arr =
array([[141, 114, 109, 135, 127, 121],
       [126, 137, 133, 135, 129, 142],
       [121, 136, 137, 135, 131, 137],
       [123, 133, 130, 118, 132, 124],
       [124, 131, 129, 121, 120, 125],
       [116, 132, 137, 126, 134, 133],
       [120, 132, 129, 135, 129, 138],
       [109, 132, 131, 124, 137, 133],
       [138, 115, 120, 147, 116, 124],
       [124, 135, 135, 124, 130, 134],
       [132, 123, 124, 140, 126, 133],
       [143, 133, 122, 133, 112, 126],
       [116, 134, 127, 127, 151, 137],
       [126, 121, 125, 129, 126, 123]])
arr[-14][0]	141
arr[10][-5]	123
arr[5][-3]	126
arr[:, 2]	[109, 133, 137, 130, 129, 137, 129, 131, 120, 135, 124, 122, 127, 125]
arr[-3][1]	133
arr[9][-6]	124
arr[-5][3]	124
arr[3][0]	123
arr[:, -5]	[114, 137, 136, 133, 131, 132, 132, 132, 115, 135, 123, 133, 134, 121]
arr[-4]	[132, 123, 124, 140, 126, 133]
arr[0][-4]	109
arr[-8][2]	129
arr[:, 3]	[135, 135, 135, 118, 121, 126, 135, 124, 147, 124, 140, 133, 127, 129]
arr[-2][5]	137
arr[3]	[123, 133, 130, 118, 132, 124]
arr[12][-2]	151
arr[-3][-2]	112
arr[-2][-5]	134
arr[0][5]	121
arr[-14][-5]	114
arr[-3][-1]	126
arr[-13][-3]	135
arr[-14][-2]	127
arr[7][-5]	132
arr[-11][5]	124
arr[-2][-4]	127
arr[10][-3]	140
arr[-1][2]	125
arr[-5][1]	135
arr[-3]	[143, 133, 122, 133, 112, 126]
arr[-5][-1]	134
arr[-9][-2]	134
arr[-8][-5]	132
arr[4]	[124, 131, 129, 121, 120, 125]
arr[:, -2]	[127, 129, 131, 132, 120, 134, 129, 137, 116, 130, 126, 112, 151, 126]
arr[-1]	[126, 121, 125, 129, 126, 123]

x =
[[136 118 121 128 120 117 120 136 136 124 138]
 [140 117 117 127 117 117 118 132 138 126 138]
 [110 140 147 140 149 147 145 127 121 126 113]
 [141 122 115 122 116 116 117 136 139 125 141]
 [137 123 121 127 120 119 120 131 137 128 137]
 [105 140 145 146 136 153 152 137 126 116 114]
 [137 121 119 127 120 118 119 134 137 127 138]
 [140 122 115 121 113 116 115 137 137 125 142]
 [140 120 116 126 115 117 118 133 137 126 141]
 [144 119 113 122 116 111 114 135 137 122 143]
 [139 119 115 126 118 117 117 135 138 127 137]
 [133 127 124 127 125 127 124 133 132 126 128]
 [140 124 115 125 116 118 121 137 138 126 141]]
x[-13, -11] => 136
x[11, -3] => 132
x[-10, -6] => 116
x[2, 4] => 149
x[-5, 7] => 133
x[-6, 6] => 115
x[-2, 1] => 127
x[-1] => [140, 124, 115, 125, 116, 118, 121, 137, 138, 126, 141]
x[:, -5] => [120, 118, 145, 117, 120, 152, 119, 115, 118, 114, 117, 124, 121]
x[9, -10] => 119
x[-12, -6] => 117
x[-8, -5] => 152
x[6, -6] => 118
x[11] => [133, 127, 124, 127, 125, 127, 124, 133, 132, 126, 128]
x[11, 5] => 127
x[3, 2] => 115
x[9, 3] => 122
x[:, 2] => [121, 117, 147, 115, 121, 145, 119, 115, 116, 113, 115, 124, 115]
x[-13, -6] => 117
x[-13, -10] => 118
x[5, -1] => 114
x[-3, -6] => 117
x[:, -7] => [120, 117, 149, 116, 120, 136, 120, 113, 115, 116, 118, 125, 116]
x[4] => [137, 123, 121, 127, 120, 119, 120, 131, 137, 128, 137]
x[9, -6] => 111
x[-1, -5] => 121
x[-7] => [137, 121, 119, 127, 120, 118, 119, 134, 137, 127, 138]
x[:, -11] => [136, 140, 110, 141, 137, 105, 137, 140, 140, 144, 139, 133, 140]
x[6, -8] => 127
x[8, 0] => 140
x[-8, 0] => 105
x[-6] => [140, 122, 115, 121, 113, 116, 115, 137, 137, 125, 142]
x[1, -1] => 138
x[:, 9] => [124, 126, 126, 125, 128, 116, 127, 125, 126, 122, 127, 126, 126]
x[8, 4] => 115
x[:, -1] => [138, 138, 113, 141, 137, 114, 138, 142, 141, 143, 137, 128, 141]
x[-9, -10] => 123
x[4, -11] => 137

X = [146 139 131 112 129 132 114 137 154 130 118 139 110 130 149]
X[-15]	146
X[-8]	137
X[8]	154
X[-14]	139
X[6]	114
X[-2]	130

grid = [149 109 137 151 121]
grid[0] -> 149
grid[2] -> 137
grid[3] -> 151

m =
[[130 110 122 130 126 128 139 121 136 114 124]
 [136 107 117 134 128 122 133 120 140 111 124]
 [136 146 134 122 129 130 116 135 119 148 124]
 [128 114 119 132 126 124 140 117 137 112 119]
 [133 118 122 138 127 129 138 125 132 119 123]
 [140 132 128 136 127 128 119 127 125 126 120]]
m[0,0] = 130
m[4] = [133, 118, 122, 138, 127, 129, 138, 125, 132, 119, 123]
m[4,10] = 123
m[:, 5] = [128, 122, 130, 124, 129, 128]
m[5,6] = 119
m[3,7] = 117
m[1,4] = 128
m[3,4] = 126
m[2,8] = 119
m[0,1] = 110
m[0,9] = 114
m[:, 3] = [130, 134, 122, 132, 138, 136]
m[3,8] = 137
m[4,1] = 118
m[4,6] = 138
m[2,1] = 146
m[:, 6] = [139, 133, 116, 140, 138, 119]
m[5] = [140, 132, 128, 136, 127, 128, 119, 127, 125, 126, 120]
m[4,9] = 119
m[3,0] = 128
m[1,2] = 117
m[:, 1] = [110, 107, 146, 114, 118, 132]
m[:, 10] = [124, 124, 124, 119, 123, 120]
m[4,4] = 127

A = [130 129 136 122 103 111 130 124 125 119 122 117 106 124 130 119]
A[-16]	130
A[6]	130
A[-6]	122
A[-4]	106
A[5]	111
A[-8]	125

a =
[[124 128 129 138 142 145 141 136 126]
 [142 140 138 145 112 129 128 132 130]
 [119 134 152 141 136 131 128 128 113]
 [141 128 128 134 129 136 144 154 128]
 [116 130 142 144 145 136 130 128 115]
 [124 139 155 139 126 129 128 128 119]
 [152 135 131 145 114 128 130 141 130]
 [140 140 140 144 113 128 129 132 130]
 [136 141 143 143 114 128 128 131 129]]
a[0, 0] = 124
a[8, 7] = 131
a[2, 6] = 128
a[7] = [140, 140, 140, 144, 113, 128, 129, 132, 130]
a[1, 7] = 132
a[2, 8] = 113
a[8, 0] = 136
a[:, 0] = [124, 142, 119, 141, 116, 124, 152, 140, 136]
a[6, 4] = 114
a[7, 6] = 129
a[4, 5] = 136
a[5, 5] = 129
a[3, 0] = 141
a[2] = [119, 134, 152, 141, 136, 131, 128, 128, 113]
a[6] = [152, 135, 131, 145, 114, 128, 130, 141, 130]
a[:, 5] = [145, 129, 131, 136, 136, 129, 128, 128, 128]
a[0, 7] = 136
a[8, 1] = 141
a[0] = [124, 128, 129, 138, 142, 145, 141, 136, 126]
a[1, 2] = 138
a[6, 3] = 145
a[:, 7] = [136, 132, 128, 154, 128, 128, 141, 132, 131]
a[2, 2] = 152
a[:, 4] = [142, 112, 136, 129, 145, 126, 114, 113, 114]
a[6, 2] = 131
a[6, 5] = 128
a[5] = [124, 139, 155, 139, 126, 129, 128, 128, 119]
a[2, 4] = 136
a[2, 7] = 128
a[4, 8] = 115

W = [[148, 129, 147, 145, 143], [120, 128, 121, 118, 120], [118, 124, 119, 120, 118], [115, 126, 117, 118, 117], [141, 145, 133, 148, 151], [120, 125, 122, 118, 118], [124, 129, 122, 122, 123], [121, 129, 123, 119, 121], [119, 128, 120, 119, 122]]
Indices start at 0.
(0, 0) => 148
(7, 1) => 129
(5, 3) => 118
(2, 0) => 118
(2, 1) => 124
(6, 0) => 124
(8, 0) => 119
(4, 4) => 151
(2, 2) => 119
(1, 4) => 120
(6, 2) => 122
(0, 1) => 129
(3, 3) => 118
(8, 1) => 128
(6, 3) => 122
(7, 4) => 121
(1, 3) => 118
(2, 3) => 120
(2, 4) => 118
(5, 2) => 122
(1, 1) => 128
